Below are the code and all the weights of a small trained network. Each question names an input and a class and asks about switching units off, where a switched-off unit gives its printed mean instead of its output.

import numpy as np


def w(rows, s, z=0):
    codes = np.array(rows[::2]) - 128.0
    scale = np.full(codes.shape[1], s)
    scale[-1] = z or s
    return codes * scale


def f(y):
    return y / 2 * (1 + np.tanh(0.7978845608 * (y + 0.044715 * y**3)))


def log_softmax(a):
    a = a - a.max(-1, keepdims=True)
    return a - np.log(np.exp(a).sum(-1, keepdims=True))


def net(x, mask):
    res = np.array(x, float).reshape(1, 7) / 4 @ E
    y = f(res @ A[0][:, :-1].T + A[0][:, -1])
    res = res + np.where(mask, y, B[0][:, -1]) @ B[0][:, :-1]
    return log_softmax(res[-1] @ U[:, :-1].T + U[:, -1])


A, B = {}, {}
E = w([
[151,72,138,147,121,104,132],'x0',
[32,150,150,246,67,164,179],'x1',
[137,109,130,136,121,122,125],'x2',
[127,97,126,132,154,118,156],'x3',
[131,134,101,140,104,169,75],'x4',
[120,132,99,133,149,169,122],'x5',
[154,224,2,138,83,47,211],'x6',
],0.0093)
A[0] = w([
[103,136,143,209,79,121,127,57],'n1',
[22,132,145,218,112,125,148,57],'n2',
[111,159,158,234,153,102,100,58],'n3',
[107,164,127,112,116,119,114,52],'n4',
[143,129,130,123,184,123,184,178],'n5',
[113,96,128,144,147,134,93,90],'n6',
[134,201,85,161,134,88,114,147],'n7',
[173,108,128,117,149,96,76,70],'n8',
[122,107,136,158,127,162,75,137],'n9',
[88,94,105,103,148,158,116,143],'n10',
[70,98,243,119,196,165,69,135],'n11',
[179,119,115,57,160,112,85,80],'n12',
[83,93,173,79,132,169,105,138],'n13',
[143,132,59,122,102,116,174,152],'n14',
[149,115,68,90,165,150,75,81],'n15',
[169,119,119,72,185,129,106,47],'n16',
[112,119,47,125,111,107,140,140],'n17',
[115,98,195,100,149,181,117,95],'n18',
[10,127,145,218,105,136,145,41],'n19',
[152,117,141,93,133,96,125,106],'n20',
[124,180,172,144,131,161,164,80],'n21',
[107,143,25,133,92,54,157,107],'n22',
[177,148,141,68,165,108,100,56],'n23',
[134,148,140,87,141,125,136,7],'n24',
[112,146,119,121,132,124,137,138],'n25',
[125,131,119,80,143,81,77,64],'n26',
[137,163,159,186,122,154,123,60],'n27',
],0.012,0.002)
B[0] = w([
[182,70,89,71,156,177,165,182],'n1',
[171,113,56,87,188,195,187,218],'n2',
[121,113,131,62,189,125,180,166],'n3',
[125,100,137,107,148,113,108,133],'n4',
[111,160,114,135,121,115,126,150],'n5',
[143,102,134,104,76,100,127,150],'n6',
[124,161,162,189,124,121,88,189],'n7',
[164,108,164,126,152,131,176,170],'n8',
[129,143,137,139,102,119,130,167],'n9',
[102,112,130,140,121,121,101,148],'n10',
[3,198,236,224,60,80,39,247],'n11',
[197,62,62,98,214,213,221,205],'n12',
[130,144,162,150,64,105,77,189],'n13',
[76,134,192,178,32,92,57,189],'n14',
[132,121,130,97,135,161,172,176],'n15',
[192,152,120,90,145,134,149,188],'n16',
[107,189,187,171,27,78,81,174],'n17',
[127,174,154,178,71,95,113,195],'n18',
[185,61,68,104,221,196,166,225],'n19',
[139,128,137,119,121,144,131,158],'n20',
[145,105,127,103,102,172,130,150],'n21',
[93,167,168,190,47,97,57,224],'n22',
[156,66,78,85,134,138,144,191],'n23',
[161,108,110,109,137,113,125,138],'n24',
[156,95,77,139,155,134,58,136],'n25',
[159,73,97,124,210,159,193,168],'n26',
[175,136,82,59,144,102,121,153],'n27',
],0.0071,0.014)
U = w([
[87,183,156,250,109,29,8,254],'0',
[186,125,84,78,228,167,172,2],'1',
],0.011,0.00099)

Each question gives the input, the list of numbers given to net, and the class t.
The units are the neurons (one row each of A and B). Each row of codes is followed by its name. A weight is (code - 128) times the scale printed after its matrix; where a second scale follows, it is the last column's (A, B and U).
mask holds one flag per neuron, in row order. A switched-off neuron (its flag False) gives its mean, the last column of its row in B, instead of its output. The means were averaged over made-up inputs and are rounded, as every weight is.
A unit's drop is (log p(t) with every unit on - log p(t) with that unit switched off) / (log p(t) with every unit on - log p(t) with every unit switched off).
unit that matters most: the unit with the biggest drop
k most important neurons: the k neurons with the biggest drops, biggest first
drop of u: that unit's drop, to one decimal
input [3,-5,-8,6,4,-7,5], class 0: unit that matters most : n22
input [1,5,7,0,-3,-7,4], class 1: 2 most important neurons : n11, n2
input [-6,-7,-3,7,8,1,-7], class 0: 3 most important neurons : n11, n18, n13
input [8,-2,-4,-4,-2,1,0], class 1: 2 most important neurons : n11, n22
input [7,-8,2,-5,-5,2,-8], class 0: 2 most important neurons : n11, n18
input [-6,-7,0,3,4,7,-7], class 0: 3 most important neurons : n11, n18, n13
input [-5,4,-2,-7,4,7,3], class 1: 2 most important neurons : n11, n19
input [6,5,4,-4,3,6,-4], class 1: 2 most important neurons : n19, n2
input [-3,7,1,7,-5,8,5], class 1: 3 most important neurons : n19, n2, n11
input [7,-6,6,-8,7,-1,4], class 1: 2 most important neurons : n11, n12
input [4,-4,8,-8,6,3,2], class 1: drop of n11 : 0.1
input [-6,7,5,4,-5,-8,4], class 1: drop of n24 : 0.0
